Below are the code and all the weights of a small trained network. Each question names an input and a target symbol and asks about switching units off, where a switched-off unit gives its printed mean instead of its output.

import numpy as np


def w(rows, s, z=0):
    codes = np.array(rows[::2]) - 128.0
    scale = np.full(codes.shape[1], s)
    scale[-1] = z or s
    return codes * scale


def f(y):
    return y / 2 * (1 + np.tanh(0.7978845608 * (y + 0.044715 * y**3)))


def softmax(a):
    e = np.exp(a - a.max(-1, keepdims=True))
    return e / e.sum(-1, keepdims=True)


def log_softmax(a):
    a = a - a.max(-1, keepdims=True)
    return a - np.log(np.exp(a).sum(-1, keepdims=True))


def net(x, mask):
    ids = ['ΓΔΛΨαβθστ'.index(c) for c in x.split()]
    T = len(ids)
    res = E[ids] + P[:T]
    r = res
    for j in range(2):
        rows = slice(3 * j, 3 * j + 3)
        q, k, v = (r @ M[0][rows].T for M in (Q, K, V))
        z = softmax(np.where(np.tri(T) > 0, q @ k.T / 3**0.5, -1e9)) @ v
        o = O[0][rows]
        res = res + np.where(mask[j], z, o[:, -1]) @ o[:, :-1]
    y = f(res @ A[0][:, :-1].T + A[0][:, -1])
    res = res + np.where(mask[2:14], y, B[0][:, -1]) @ B[0][:, :-1]
    return log_softmax(res[-1] @ U[:, :-1].T + U[:, -1])


Q, K, V, O, A, B = {}, {}, {}, {}, {}, {}
E = w([
[6,121,156,112],'Γ',
[120,193,242,126],'Δ',
[84,148,212,101],'Λ',
[204,59,133,158],'Ψ',
[152,23,128,200],'α',
[167,120,172,99],'β',
[124,92,148,78],'θ',
[85,98,124,106],'σ',
[121,7,130,167],'τ',
],0.02)
P = w([
[85,159,155,35],'0',
[153,105,58,111],'1',
[147,89,141,146],'2',
[44,162,179,59],'3',
[161,134,48,145],'4',
[150,95,146,154],'5',
[32,156,187,78],'6',
[154,152,29,175],'7',
[151,92,155,165],'8',
[30,151,202,91],'9',
[144,171,7,213],'10',
[149,88,168,179],'11',
[22,140,222,101],'12',
[173,140,31,169],'13',
],0.017)
Q[0] = w([
[109,130,191,130],'head 0',
[150,173,103,152],'head 0',
[255,184,55,190],'head 0',
[225,195,150,119],'head 1',
[20,221,160,191],'head 1',
[104,167,201,69],'head 1',
],0.0095)
K[0] = w([
[158,160,151,156],'head 0',
[139,91,161,115],'head 0',
[129,70,215,91],'head 0',
[138,214,123,134],'head 1',
[192,133,5,187],'head 1',
[173,99,71,177],'head 1',
],0.013)
V[0] = w([
[159,254,158,169],'head 0',
[6,22,174,234],'head 0',
[42,126,245,101],'head 0',
[129,155,159,63],'head 1',
[100,207,106,207],'head 1',
[147,32,108,172],'head 1',
],0.0064)
O[0] = w([
[195,204,79,165,3],'head 0',
[56,179,56,184,242],'head 0',
[146,189,187,255,179],'head 0',
[101,73,57,94,162],'head 1',
[107,138,143,106,15],'head 1',
[144,138,99,177,163],'head 1',
],0.0081,0.0044)
A[0] = w([
[80,193,239,107,189],'neuron 0',
[146,91,210,146,58],'neuron 1',
[117,129,76,64,162],'neuron 2',
[114,237,147,71,35],'neuron 3',
[174,109,9,112,104],'neuron 4',
[101,89,81,170,168],'neuron 5',
[80,148,154,159,244],'neuron 6',
[127,95,172,96,57],'neuron 7',
[94,97,166,70,144],'neuron 8',
[185,120,169,133,187],'neuron 9',
[95,245,91,55,255],'neuron 10',
[213,123,62,119,109],'neuron 11',
],0.015,0.007)
B[0] = w([
[60,102,95,158,254],'neuron 0',
[74,165,118,201,178],'neuron 1',
[183,155,97,149,158],'neuron 2',
[235,131,113,60,159],'neuron 3',
[83,178,171,252,166],'neuron 4',
[146,113,128,49,234],'neuron 5',
[151,147,90,83,233],'neuron 6',
[128,119,207,145,167],'neuron 7',
[133,146,176,106,225],'neuron 8',
[183,171,128,153,164],'neuron 9',
[198,103,134,172,184],'neuron 10',
[68,210,77,56,144],'neuron 11',
],0.012,0.014)
U = w([
[92,164,108,39,91],'Γ',
[61,124,155,145,2],'Δ',
[113,38,127,135,83],'Λ',
[234,103,66,12,214],'Ψ',
[141,1,29,151,95],'α',
[226,93,94,169,186],'β',
[229,130,171,64,111],'θ',
[105,164,91,137,171],'σ',
[155,117,175,166,98],'τ',
],0.012,0.0079)

Each question gives the input, a string of symbols that net reads in full, and the target symbol t.
The units are the heads (3 rows each of Q, K, V and O) and the neurons (one row each of A and B). Each row of codes is followed by its name. A weight is (code - 128) times the scale printed after its matrix; where a second scale follows, it is the last column's (O, A, B and U).
mask holds one flag per unit, heads first, then neurons. A switched-off unit (its flag False) gives its mean, the last column of its rows in O or B, instead of its output. The means were averaged over made-up inputs and are rounded, as every weight is.
A unit's drop is (log p(t) with every unit on - log p(t) with that unit switched off) / (log p(t) with every unit on - log p(t) with every unit switched off).
The circuit of an input: a set's keep is (log p(t) with only the set's units on - log p(t) with every unit switched off) / (log p(t) with every unit on - log p(t) with every unit switched off). Starting from the 12 units with the biggest drops (on a tie, the unit counted first), units are removed one at a time, each time the one whose removal leaves the highest keep (on an exact tie, the one counted first), for as long as the keep stays at least 0.8.
circuit, biggest first: the units of the circuit, biggest drop first
unit that matters most: the unit with the biggest drop
k most important neurons: the k neurons with the biggest drops, biggest first
which heads matter: for each layer, one digit per head in row order, 1 if its drop is at least 0.15 and else 0, layers parted by /
input θ Ψ θ Γ β Δ α Λ Λ Λ Λ, target β: unit that matters most -> neuron 10
input τ Δ σ Ψ Γ Λ σ Δ Δ Ψ, target β: which heads matter -> 10
input θ α Γ α Ψ Ψ α α, target σ: which heads matter -> 01
input α τ β β α β Ψ Ψ Δ Λ, target θ: which heads matter -> 10
input α α θ Γ σ Ψ α τ α α β Λ σ Δ, target β: circuit, biggest first -> neuron 10; neuron 5; neuron 3; head 1
input σ Γ Δ Δ Δ Δ Ψ Γ Γ, target Γ: which heads matter -> 10
input θ Δ β Ψ β α Ψ, target τ: circuit, biggest first -> head 0; neuron 5; neuron 6; neuron 7
input σ θ β Ψ σ Ψ β β Λ Δ, target τ: 4 most important neurons -> neuron 0; neuron 3; neuron 10; neuron 1
input θ α Γ β Ψ Ψ Ψ Ψ, target σ: circuit, biggest first -> neuron 11; neuron 4
input Δ θ τ Δ Λ, target β: circuit, biggest first -> head 0; neuron 11; neuron 8
input α σ Δ σ β θ σ α β α, target Ψ: circuit, biggest first -> head 0; neuron 0
input Δ α α θ, target Ψ: circuit, biggest first -> head 0; neuron 2
input β θ τ Γ Ψ Λ τ, target θ: circuit, biggest first -> head 0; neuron 8; neuron 7
input α θ σ α θ α σ, target Δ: which heads matter -> 11
input σ σ Λ σ Δ α σ τ σ Ψ α β θ, target Ψ: which heads matter -> 10
input σ α Ψ Ψ σ Γ Ψ Δ α σ σ α α Γ, target Ψ: unit that matters most -> neuron 0
input Γ α σ Ψ Λ α β Ψ θ θ σ Λ, target Δ: circuit, biggest first -> neuron 0; neuron 1
input θ σ β, target τ: 4 most important neurons -> neuron 5; neuron 1; neuron 6; neuron 3
input τ Λ Λ, target Δ: circuit, biggest first -> neuron 0; neuron 3
input τ θ Ψ Λ β α β α Δ, target σ: which heads matter -> 01
input α θ Ψ β, target Δ: circuit, biggest first -> neuron 0
